Below are the code and all the weights of a small trained network. Each question names an input and a class and asks about switching units off, where a switched-off unit gives its printed mean instead of its output.

import numpy as np


def w(rows, s, z=0):
    codes = np.array(rows[::2]) - 128.0
    scale = np.full(codes.shape[1], s)
    scale[-1] = z or s
    return codes * scale


def norm(h):
    return h / np.sqrt((h * h).mean(-1, keepdims=True) + 1e-5)


def f(y):
    return np.maximum(y, 0)


def log_softmax(a):
    a = a - a.max(-1, keepdims=True)
    return a - np.log(np.exp(a).sum(-1, keepdims=True))


def net(x, mask):
    res = np.array(x, float).reshape(1, 7) / 4 @ E
    u = 0
    for l in range(3):
        y = f(norm(res) @ A[l][:, :-1].T + A[l][:, -1])
        res = res + np.where(mask[u : u + 13], y, B[l][:, -1]) @ B[l][:, :-1]
        u += 13
    return log_softmax(norm(res)[-1] @ U[:, :-1].T + U[:, -1])


A, B = {}, {}
E = w([
[129,128,130,127,125,127,128],'x0',
[114,221,141,74,142,88,217],'x1',
[27,107,108,108,171,207,169],'x2',
[237,139,2,128,146,192,201],'x3',
[127,130,129,133,132,130,127],'x4',
[128,127,130,123,127,127,127],'x5',
[179,66,190,97,180,128,153],'x6',
],0.0026)
A[0] = w([
[132,87,184,90,237,119,150,110],'L0N0',
[138,201,144,149,119,84,244,23],'L0N1',
[135,164,135,46,122,107,159,25],'L0N2',
[174,35,28,149,119,209,62,114],'L0N3',
[84,123,177,140,205,128,53,104],'L0N4',
[98,115,191,212,98,51,80,100],'L0N5',
[175,100,140,115,47,114,80,132],'L0N6',
[154,177,96,91,179,112,202,113],'L0N7',
[90,214,83,183,53,172,102,5],'L0N8',
[240,114,137,138,95,69,138,101],'L0N9',
[87,60,84,105,124,166,138,143],'L0N10',
[34,104,132,103,182,251,165,94],'L0N11',
[108,84,160,115,160,66,135,88],'L0N12',
],0.0034,0.0028)
B[0] = w([
[86,94,46,123,86,44,178,200],'L0N0',
[58,131,156,141,153,125,151,170],'L0N1',
[84,129,165,152,161,114,166,142],'L0N2',
[102,106,217,238,102,124,145,251],'L0N3',
[133,111,103,104,23,145,123,207],'L0N4',
[123,108,115,37,99,159,152,243],'L0N5',
[118,170,90,166,211,165,86,204],'L0N6',
[108,111,206,254,78,109,109,205],'L0N7',
[44,136,49,166,96,73,129,160],'L0N8',
[117,153,116,58,173,67,78,221],'L0N9',
[210,228,164,190,176,113,71,195],'L0N10',
[179,164,93,71,187,31,19,230],'L0N11',
[156,105,141,128,94,129,153,168],'L0N12',
],0.0033,0.0024)
A[1] = w([
[143,163,127,237,204,84,123,141],'L1N0',
[56,96,101,113,211,205,137,134],'L1N1',
[98,158,64,92,182,253,132,249],'L1N2',
[132,87,186,78,208,163,151,63],'L1N3',
[201,105,74,169,124,150,148,63],'L1N4',
[121,82,117,58,121,63,109,127],'L1N5',
[154,190,108,108,128,132,195,121],'L1N6',
[172,91,94,152,116,174,73,97],'L1N7',
[196,179,138,144,104,94,92,24],'L1N8',
[107,195,158,168,149,34,156,196],'L1N9',
[108,111,100,17,43,97,75,212],'L1N10',
[176,95,89,150,110,173,177,39],'L1N11',
[196,80,198,121,144,112,155,189],'L1N12',
],0.0048,0.0011)
B[1] = w([
[83,113,100,29,113,172,133,239],'L1N0',
[216,202,152,127,160,73,53,162],'L1N1',
[190,122,160,102,76,96,71,169],'L1N2',
[149,99,53,169,87,26,110,159],'L1N3',
[157,148,196,72,49,147,142,197],'L1N4',
[153,114,75,73,133,176,134,209],'L1N5',
[135,102,253,173,137,155,122,176],'L1N6',
[84,128,211,163,203,153,149,193],'L1N7',
[106,148,123,78,196,143,58,185],'L1N8',
[100,106,120,163,172,227,134,248],'L1N9',
[145,137,112,154,154,203,136,252],'L1N10',
[162,133,160,90,79,142,151,166],'L1N11',
[59,119,2,173,106,141,142,214],'L1N12',
],0.0041,0.0035)
A[2] = w([
[105,171,49,199,86,136,147,51],'L2N0',
[119,87,56,158,160,89,148,91],'L2N1',
[172,164,102,130,244,70,73,112],'L2N2',
[17,80,155,57,124,175,82,166],'L2N3',
[64,241,56,155,66,121,89,107],'L2N4',
[171,172,107,78,188,73,64,4],'L2N5',
[118,70,64,169,125,195,112,220],'L2N6',
[135,105,131,230,158,142,31,94],'L2N7',
[60,86,158,27,79,64,88,50],'L2N8',
[106,244,151,92,181,31,242,197],'L2N9',
[191,49,51,128,112,3,184,147],'L2N10',
[214,121,66,152,122,167,183,46],'L2N11',
[35,162,180,111,50,63,42,108],'L2N12',
],0.0043,0.0016)
B[2] = w([
[77,97,96,63,111,85,129,148],'L2N0',
[99,148,95,112,113,110,143,145],'L2N1',
[110,150,89,121,131,109,92,174],'L2N2',
[225,187,109,134,107,172,175,255],'L2N3',
[156,2,92,90,123,53,151,190],'L2N4',
[155,213,55,139,225,152,42,160],'L2N5',
[70,181,146,112,133,96,196,222],'L2N6',
[48,118,139,145,168,136,157,197],'L2N7',
[213,204,169,136,82,105,129,164],'L2N8',
[94,28,179,220,134,162,33,168],'L2N9',
[33,104,67,106,75,83,115,157],'L2N10',
[151,167,160,95,75,58,156,160],'L2N11',
[205,108,138,117,133,82,199,192],'L2N12',
],0.0042,0.0048)
U = w([
[245,161,214,87,34,140,186,111],'0',
[53,56,235,229,170,166,113,120],'1',
[167,171,88,98,198,92,1,79],'2',
[66,54,53,97,68,31,166,89],'3',
[98,153,108,105,136,179,162,252],'4',
],0.0075,0.0025)

Each question gives the input, the list of numbers given to net, and the class t.
The units are the neurons (one row each of A and B). Each row of codes is followed by its name. A weight is (code - 128) times the scale printed after its matrix; where a second scale follows, it is the last column's (A, B and U).
mask holds one flag per neuron, layer by layer. A switched-off neuron (its flag False) gives its mean, the last column of its row in B, instead of its output. The means were averaged over made-up inputs and are rounded, as every weight is.
A unit's drop is (log p(t) with every unit on - log p(t) with that unit switched off) / (log p(t) with every unit on - log p(t) with every unit switched off).
The circuit of an input: a set's keep is (log p(t) with only the set's units on - log p(t) with every unit switched off) / (log p(t) with every unit on - log p(t) with every unit switched off). Starting from the 12 units with the biggest drops (on a tie, the unit counted first), units are removed one at a time, each time the one whose removal leaves the highest keep (on an exact tie, the one counted first), for as long as the keep stays at least 0.8.
units of the circuit, in order: the units of the circuit, biggest drop first
most important unit: the unit with the biggest drop
top k neurons: the k neurons with the biggest drops, biggest first
k most important neurons of layer l: the k neurons of layer l with the biggest drops, biggest first
input [-8,3,-6,0,-6,-6,0], class 2: most important unit => L0N9
input [8,6,0,-5,-4,1,-5], class 1: top 3 neurons => L2N9, L1N0, L1N12
input [2,4,7,7,-3,6,3], class 0: units of the circuit, in order => L1N6, L1N2
input [-5,-3,1,6,1,6,-6], class 0: units of the circuit, in order => L1N4, L1N2
input [-1,6,-7,2,3,6,1], class 2: top 4 neurons => L1N8, L0N9, L0N3, L1N7
input [3,-5,-4,-6,-4,6,5], class 0: units of the circuit, in order => L2N8, L2N3, L0N5
input [2,-6,-6,4,-3,-3,-6], class 1: units of the circuit, in order => L1N7, L0N3, L2N7
input [-3,3,-5,-1,-3,-8,1], class 4: units of the circuit, in order => L1N9, L1N12
input [-5,-2,0,6,1,4,-6], class 0: top 3 neurons => L1N4, L1N12, L1N11
input [-1,6,-7,7,6,4,-8], class 3: units of the circuit, in order => L2N4, L2N3, L2N0
input [0,6,-5,0,-6,7,8], class 3: units of the circuit, in order => L1N12, L2N10
input [3,8,-8,-7,6,4,-5], class 1: top 2 neurons => L2N9, L1N0
input [-5,-2,-5,6,3,2,-7], class 3: units of the circuit, in order => L2N4, L2N3, L2N0
input [-7,8,-8,-3,-7,-6,-7], class 1: top 2 neurons => L2N9, L0N11
input [8,2,7,-4,-5,0,2], class 2: most important unit => L1N1
input [7,7,0,-7,-8,-5,-4], class 0: units of the circuit, in order => L2N12, L2N8
input [8,-1,-6,4,-1,-3,-4], class 2: top 2 neurons => L0N9, L1N8
input [-3,6,8,-1,-2,-6,7], class 2: 2 most important neurons of layer 1 => L1N1, L1N3
input [6,-7,-6,7,8,7,-8], class 3: top 4 neurons => L2N3, L0N3, L0N8, L2N4
input [-6,6,5,-2,8,6,-7], class 3: units of the circuit, in order => L2N4
input [-7,4,-6,-4,-3,0,4], class 2: 2 most important neurons of layer 1 => L1N0, L1N8
input [5,6,0,-7,7,2,0], class 0: top 2 neurons => L2N3, L1N7
